topin: [ 86  95  86 135]
Zef: [117  94 163  76]
Kat: [175 128 100 152]
Dudak: [143 116  93 134]
bos: [130 120 108  78]
soz: [106  82 118  83]
Rogo: [118  95 192 158]
Pidin: [143 116  93 136]
Pidin? | [143 116  93 136]
all topin: [135] | 4
Dudak? | [143 116  93 134]

bebi: [126 128 120 130 127 120 130 105 126 120 128 127 117 123 130 129 133 126
 130 127 123 128 129 122 130 126]
Vik: [126 128 120 130 127 120 130 105 126 129 128 127 117 123 130 129 133 128
 127 130 130 126 129 124 130 130]
Kot: [126 128 120 130 127 120 130 105 126 129 128 127 117 123 130 129 133 128
 127 130 130 126 125 129 126 126]
[126 128 120 130 127 120 130 105 126 129 128 127 117 123 130 129 133 128
 127 130 130 126 129 124 130 130] | Vik
all bebi: [123] | 14 21

rufuz: [139 140 100 139]
kiv: [140 139  70 126]
lidaf: [140 100 136 126]
[139 140] | rufuz
[140 100 139] | rufuz
[100 139] | rufuz
kiv? | [140 139  70 126]
lidaf? | [140 100 136 126]
[100 136 126] | lidaf

gorar: [ 67  78 108  97 166 120 101]
duted: [ 64  76 107  96 168 120  99]
Bas: [120 122 123 126 139 128 127]
megep: [103 108 125 122 163 133 123]
Lutev: [141 142 147 144 152 147 144]
bov: [139 141 142 141 146 144 141]
dar: [192 179 142 155  70 127 151]
vep: [148 142 125 131  93 119 130]
sume: [ 84  97 118 115 181 133 119]
fen: [135 136 141 139 147 141 139]
zam: [153 147 136 137 104 128 136]
zam? | [153 147 136 137 104 128 136]
[120 101] | gorar

sug: [ 76 103  66 121 133 115 101 171 173  95]
biku: [150 193 148 106 200  55 138  58 110  64]
suba: [109  55 109 116 109 116 143 116 116 116]
farid: [ 92 106 170  71 143 160  66 104 198 160]
Pezof: [130 126 110 103  92 102  74 131 154 202]
Zop: [156 116 148  55 200 106 109 116 127 134]
Siz: [ 85  55  79 115  55  55 178  59 198  55]
[148  55 200 106] | Zop
all suba: [116] | 4 6 8 9 10
farid? | [ 92 106 170  71 143 160  66 104 198 160]
Zop? | [156 116 148  55 200 106 109 116 127 134]
[148  55 200 106 109 116] | Zop
all suba: [109] | 1 3 5
all Siz: [55] | 2 5 6 10

zuluz: [119 131 104 148 165 139  94 127 129 107 113 120 127 129 162 118 143 128
 153 124 136 147 109 143 138 140 143 127 135 112 160]
Baru: [125 110 137 149 108 120 141 128 140 139 143 146 117 110  85 131 109 148
 124 106 123 110 141 113 124 128 113 130 124 141  94]
Big: [146 127 115 105 144 128 140 137 130 109 119 115 136 146 120 126 141 142
 110 134 143 117 141 129 124 118 118 118 123 118 116]
Zofo: [145 124 107 112 173 138  97 193 133 104 138 129 129 128 125 123 134 150
 113 106  92 141 121 142 127 138 126 111 110 112 125]
moman: [147 156 130 105 106 122 106 100  98 135 120 130 113 111 101 127 108 149
 124 116  79 104 108 141 116 118 112 132 125 131 128]
Gipe: [121 154 143 134 139 138 116 129 127 148 115 140 129 118 176 116 133 103
 153 148  90 161 109 139 144 136 143 111  82 128 156]
raz: [119 111 144 118 107 122 155 135 135 139 145 124 138 139 138 139 131 104
 117 145 154 131 140 113 125 119 142 134 134 140 126]
dov: [139 151 113 132 176 150 120 143 103 104 145 109 134 137 127 138 118 114
 110 125 114 149 138 143 141 139 120 132 128 115 136]
all Gipe: [148] | 10 20
raz? | [119 111 144 118 107 122 155 135 135 139 145 124 138 139 138 139 131 104
 117 145 154 131 140 113 125 119 142 134 134 140 126]
dov? | [139 151 113 132 176 150 120 143 103 104 145 109 134 137 127 138 118 114
 110 125 114 149 138 143 141 139 120 132 128 115 136]

Senol: [141 141  96  96 110 109  96 119 147 114 127 122 148 129 130  86  99 131
  86 136 139 110 161 127 110 134 142 133 141 115 124 134 111 105 170 148
 156 131 151 118 139 119 117 152  88 100 136  90  91 139  89 134 137 159
 114 149 155 141 127]
gira: [117 118  81 117 126 111 123 118 114 127  99 142 129 126 136 110 104 112
 144 123 115 137 130 143 144 162 124 123 122  91 120 123 140 123 120 123
 135 136 101 130 126 125 135 135 130 130 152 136 123 118 126 113 163 130
  98 135 111 135 163]
vez: [144 118  81 117 126 111 116 118 114 127  99 142 129 126 136 110 104 112
 144 171 115 137 130 143 144 162 124 157 122  91 120 123 140 123 120 123
 135 136 121 130 126 125 135 135 130 130 152 136 123 118 126 113 163 130
  98 135 111 135 144]
pugel: [168 112 114 125 148 140 119 141 104 138 125 143 121 108  97 123 132 103
 125 109 151 167 108 123 129 174 161 137 108 120 127 139 114 138  95 151
 140  89  75 123 151  96 121 109 151 102 117  80 108 105 168 142 125 125
  73 157 166 112 111]
liva: [117 118  81 117 113 111 116 118 114 127  99 142 129 126 148 110 135 112
 144 171 115 137 130 143 144 162 124 157 122 111 120 123 111 123 120 163
 135 111 113 113 126 125 117 135 111 130 152 136 123 118 126 113 163 130
  98 135 111 135 163]
gira? | [117 118  81 117 126 111 123 118 114 127  99 142 129 126 136 110 104 112
 144 123 115 137 130 143 144 162 124 123 122  91 120 123 140 123 120 123
 135 136 101 130 126 125 135 135 130 130 152 136 123 118 126 113 163 130
  98 135 111 135 163]
all liva: [113] | 5 39 40 52
all vez: [144] | 1 19 25 59
all gira: [123] | 7 20 28 32 34 36 49

Loma: [185  54  51  58  78 102 132 158 181 199 206 200 185 162 134 106  79  60
  51  53  66  88 115 142 170 192 204 204 195 173 119 119  92  69 185  70
  90 117 148 175 194 204 203]
zal: [ 59  51  55  68  91 121 149 174 195 207 202 193 171 143 114  88  67  52
  51  60  78 106 134 162 186 200 206 197 183 158 131 103  75  57  52  54
  68  90 120 148 176 194 205]
rupob: [198 205 201 186 162 132 104  79  59  50  52  67  89 116 145 171 193 204
 204 194 174 149 119  90  68  55  51  58  75 101 130 160 181 200 205 200
 186 120 133 106  80  62  51]
pogu: [194 175 144 119  91  71 204 204 195 175 151 121  93  70  56  51  58  73
 100 127 157 182 199 204 200 188 166 137 108  81  61  52  52  66  85 113
 142 169 191 202 204 194 178]
sare: [ 70  54  51  58  78 102 132 158 181 199 206 200 185 162 134 106  79  60
  51  53  66  88 115 142 170 192 204 204 195 173 148 119  92  69  54  50
  58  74 100 127 157 182 198]
Tek: [198 205 201 186 162 132 104  79  59  50  52  67  89 116 145 171 193 204
 204 194 174 149 119  90  68  55  51  58  75 155 125  98  73  56  52  53
  71  95 124 153 178 197 204]
povu: [ 68  87 114 145 171 194 203 207 194 175 147 119  91  71  54  51  58  75
 100 131 158 183 200 207 202 187 161 134 104  81  60  49  54  64  88 114
 142 169 190 205 204 195 175]
[194 175 147 119  91  71] | povu
all Loma: [119] | 31 32
sare? | [ 70  54  51  58  78 102 132 158 181 199 206 200 185 162 134 106  79  60
  51  53  66  88 115 142 170 192 204 204 195 173 148 119  92  69  54  50
  58  74 100 127 157 182 198]
zal? | [ 59  51  55  68  91 121 149 174 195 207 202 193 171 143 114  88  67  52
  51  60  78 106 134 162 186 200 206 197 183 158 131 103  75  57  52  54
  68  90 120 148 176 194 205]
[198 205 201 186 162 132 104  79  59  50  52  67  89 116 145 171 193 204
 204 194 174 149 119  90  68  55  51  58  75 155 125  98  73  56  52  53
  71  95 124 153 178 197 204] | Tek

maso: [125  59  55 113  84]
dibul: [126  63  59 116  89]
Vob: [126  63  59 130 128]
dob: [126 194  59  89  89]
dibul? | [126  63  59 116  89]
all dob: [89] | 4 5

